Questions about the matrix below. Indices start at 1.
1) Which number is the entry in the bottom-left corner?
2) Which number is the entry in row 1 and column 2?
3) Which number is the entry at row 2, column 1?
4) Which number is the entry at row 1, column 1?
5) Which number is the entry just right of -20?
6) Which number is the median of all entries?
7) Which number is the entry directly above -25?
8) Which number is the entry directly above the centre entry?
[[ 56 -36  21  61  21  38  23  67  20 -60 -26 -33  -8   1 -10]
 [-16  33 -53  21 -52 -39 -54  26 -54 -49 -35  29  36  34  36]
 [ 26 -20  49   0  49  41  50  -6  50 -36 -40 -14 -29 -37 -30]
 [-34  45 -28 -60 -25 -54 -41 -43 -30 -18 -44  44  33  22  34]
 [-15 -51 -40 -50 -39 -35 -33 -17 -37  38  34 -52 -37  -9 -36]]
1) -15
2) -36
3) -16
4) 56
5) 49
6) -17
7) 49
8) 26

array([[-23, -15,  20,   4, -39,  20,  -5, -10,   8,  22,  17],
       [ -1,   6,  -5,   6, -20,  -8,  -2,  14,  -4, -29,   6],
       [  6,   3, -35,  -3,  -6,  31,   4,  -6,  -2,   9, -11],
       [-34,  -8, -15,   4,  21, -21,  -3,  -7,   0,  15,   0],
       [-43,   9, -10,   8, -19, -24,  -2,   8,  16,   7, -25],
       [-12, -28,  12, -13,  -7, -24,  -9, -25,   1,   6,  20],
       [ -9,  -6,   4,   5, -21,  -7,  -6,  -6, -11,  -5,  10],
       [ -7,  -5,  26,  -1,  -8, -20,  -4,  -5,   3,   1,   1],
       [ 42,  -1,  29, -24,  37, -17,   6,   1,  18,  -9,  -8],
       [ 17, -18,   3,  -9,  -8,  -2,  -6, -17, -17, -16,  27],
       [ 22,   5, -19,   1, -10,  25,   1,   1, -16, -14,   6],
       [ 15, -11,  -9, -20,  19,   3,   4,   4,  31,  -4,   5],
       [  5,   6,  65,  12,   6,  40,   8,  13,  19,  45,   5],
       [-20, -15,  27,  -1, -18, -17,  -7, -11,   5,   9,  11],
       [-28,  -9,  15, -10, -56, -11,  -4, -11,  26,  11, -17],
       [ 27,  -2, -21, -17, -28,  15,   2,  -2,   7, -23,  -8]])
Rows and columns are numbered from 1.
Read off the entry just right of the smallest entry.
-11
Read off the top-right entry.
17
Read off the entry at row 2, column 3.
-5
The entry at row 2, column 1: -1
Read off the entry directly above -14.
-16
Read off the entry just left of the largest entry.
6
The bottom-right entry is -8
The entry directly above -12 is -43
Read off the entry at row 3, column 2.
3
Read off the entry in row 3 and column 1.
6
Read off the smallest entry.
-56
The entry in row 1 and column 2 -> -15
Read off the entry at row 1, column 1.
-23
Read off the top entry of the column that holds the smallest entry.
-39
Read off the entry directly below the largest entry.
27
Read off the maximum.
65
The entry directly below -13: 5
Read off the bottom entry of the column that holds the largest entry.
-21
The entry just right of the largest entry: 12
The entry directly above the largest entry -> -9
Read off the entry in row 1 and column 3.
20

X =
[[ 0.2 -0.1  0.5  0.0  0.8  0.7  0.8  0.9  0.5]
 [-0.3  0.4  0.5  0.8  0.9  1.3  1.4  0.5  0.3]
 [ 0.1  0.3  0.3 -2.2  0.3  0.8 -0.1  0.4  0.8]
 [ 0.0  0.3  0.3  0.6  0.4 -0.2  0.5  0.8  0.8]
 [-0.2  0.9  0.5  0.1  0.8  1.2  0.9  0.6  0.4]
 [-0.8  0.1  0.8  0.6  0.9  1.0  0.5  0.5  0.0]]
Give the bottom-right entry.
Answer: 0.0
Give the top-left entry.
Answer: 0.2
Give the first entry in the row that holds the smallest entry.
Answer: 0.1
Give the entry just left of the smallest entry.
Answer: 0.3
The first entry in the row that holds the largest entry: -0.3
Give the third-last entry, reading row by row.
Answer: 0.5
Give the fifth-last entry, reading row by row.
Answer: 0.9
The entry directly above 1.4 is 0.8
The second entry on the main diagonal: 0.4
The minimum -> -2.2
Give the entry in the bottom-left corner.
Answer: -0.8
The entry in the top-right corner is 0.5
The top entry of the column that holds the smallest entry is 0.0
The second entry in reading order is -0.1
Give the bottom entry of the column that holds the smallest entry.
Answer: 0.6
The 3rd largest entry: 1.2
Give the largest entry in the last row.
Answer: 1.0
The largest entry in the first row is 0.9
Give the entry just right of the smallest entry.
Answer: 0.3
Give the entry just left of 0.7.
Answer: 0.8
The second-last entry, reading row by row: 0.5

Questions about the table below.
1) What is the bottom entry of the column that holds the largest entry?
2) What is the entry directly below 18?
3) What is the entry in the bottom-left corner?
4) What is the entry just right of -21?
5) What is the entry directly above the smallest entry?
6) What is the first entry in reading order?
7) What is the entry directly below 73?
8) What is the smallest entry in the last column?
-15	-53	-17	-47
-14	-42	-10	-57
-28	60	33	8
-1	-7	25	73
2	17	-32	-33
-21	18	32	63
-10	71	25	-9
3	-12	23	74
1) 74
2) 71
3) 3
4) 18
5) -47
6) -15
7) -33
8) -57

[[ 55 -47  22 -26  14]
 [-37  57  -3  -1 -47]
 [ 26 -39  54 -23  27]
 [ -7 -15 -33  43  18]
 [ -1 -25 -32  26  63]]
Read off the bottom-left entry.
-1
The top-right entry: 14
The last entry, reading row by row: 63
Read off the entry directly below the centre entry.
-33
Read off the entry just left of -39.
26
Read off the largest entry in the first row.
55
The entry directly below -15 -> -25
Read off the third entry on the main diagonal.
54
Read off the entry just right of -7.
-15
Read off the smallest entry in the last column.
-47
Read off the 2nd entry on the diagonal from the top-right corner.
-1
The third entry, reading row by row -> 22

Questions about the table below. Rows and columns are numbered from 1.
1) What is the entry in row 3 and column 1?
2) What is the entry in row 1 and column 1?
3) What is the bottom-right entry?
4) What is the entry at row 1, column 2?
5) What is the entry in the bottom-left corner?
6) What is the entry at row 1, column 3?
7) What is the top-right entry?
8) What is the entry in row 2 and column 1?
[[-0.6  0.0 -1.4  0.6 -0.1  0.4 -0.7  0.7 -0.5]
 [ 0.4 -0.8 -1.5  0.0 -1.3  0.3 -0.5  1.2 -0.5]
 [ 0.5 -0.5  1.3 -1.3 -0.1 -0.2  0.8 -0.7  0.1]
 [ 1.4 -0.2 -0.2  0.5 -1.1 -0.2  0.6  0.3  0.3]]
1) 0.5
2) -0.6
3) 0.3
4) 0.0
5) 1.4
6) -1.4
7) -0.5
8) 0.4

data = ((49, 21, -15, 66, -5, -1, -9, 14, 24, -39, 65, -21), (40, -28, 12, 7, -49, -1, -55, 21, 55, 19, 1, -13), (-6, -12, 1, 7, -71, 4, -35, 49, 50, -39, 5, -39), (13, 5, 1, -32, 70, -2, 55, -10, -39, -45, 21, -11), (60, -65, 40, -70, 27, -3, -32, 7, 12, -12, -4, -11), (16, 6, 1, -34, 76, 0, 56, -15, -46, -40, 20, -8), (-18, -12, 4, -32, -4, 4, 40, 40, 14, -84, 10, -59))
Which number is the second largest entry?
Answer: 70
Which number is the 3rd smallest entry?
Answer: -70
Which number is the smallest entry?
Answer: -84
The entry just right of 20 -> -8
Which number is the entry just left of the smallest entry?
Answer: 14
Which number is the largest entry?
Answer: 76
The 1st entry in reading order is 49
Which number is the entry just left of -8?
Answer: 20
Which number is the entry just left of -40?
Answer: -46
The entry just right of the largest entry -> 0
The third largest entry is 66

Questions about the matrix below.
1) Report the entry in the top-right corner.
2) Report the maximum.
3) Report the bottom-left entry.
4) Report the first entry in the row that holds the smallest entry.
5) Report the 3rd entry on the diagonal from the top-right corner.
6) Report the fifth entry, reading row by row.
7) Report the top-left entry.
8) Report the entry just right of the largest entry.
[[  7  62 -32 -24]
 [ -2  10   6   0]
 [  1 -46 -27 -10]
 [ -2  52  -5 -25]
 [-11  23  34  44]
 [ -8  10  -6  -8]
 [  4  -8  12   7]
 [-12 -59   0 -27]
 [ -2  27 -12 -25]
 [ -8 -17  29  33]
 [  0  25 -12  12]
 [  5   1   9  12]
 [ 11  15  23  33]
 [  5  39   5 -24]
 [ -6  52 -58  30]]
1) -24
2) 62
3) -6
4) -12
5) -46
6) -2
7) 7
8) -32
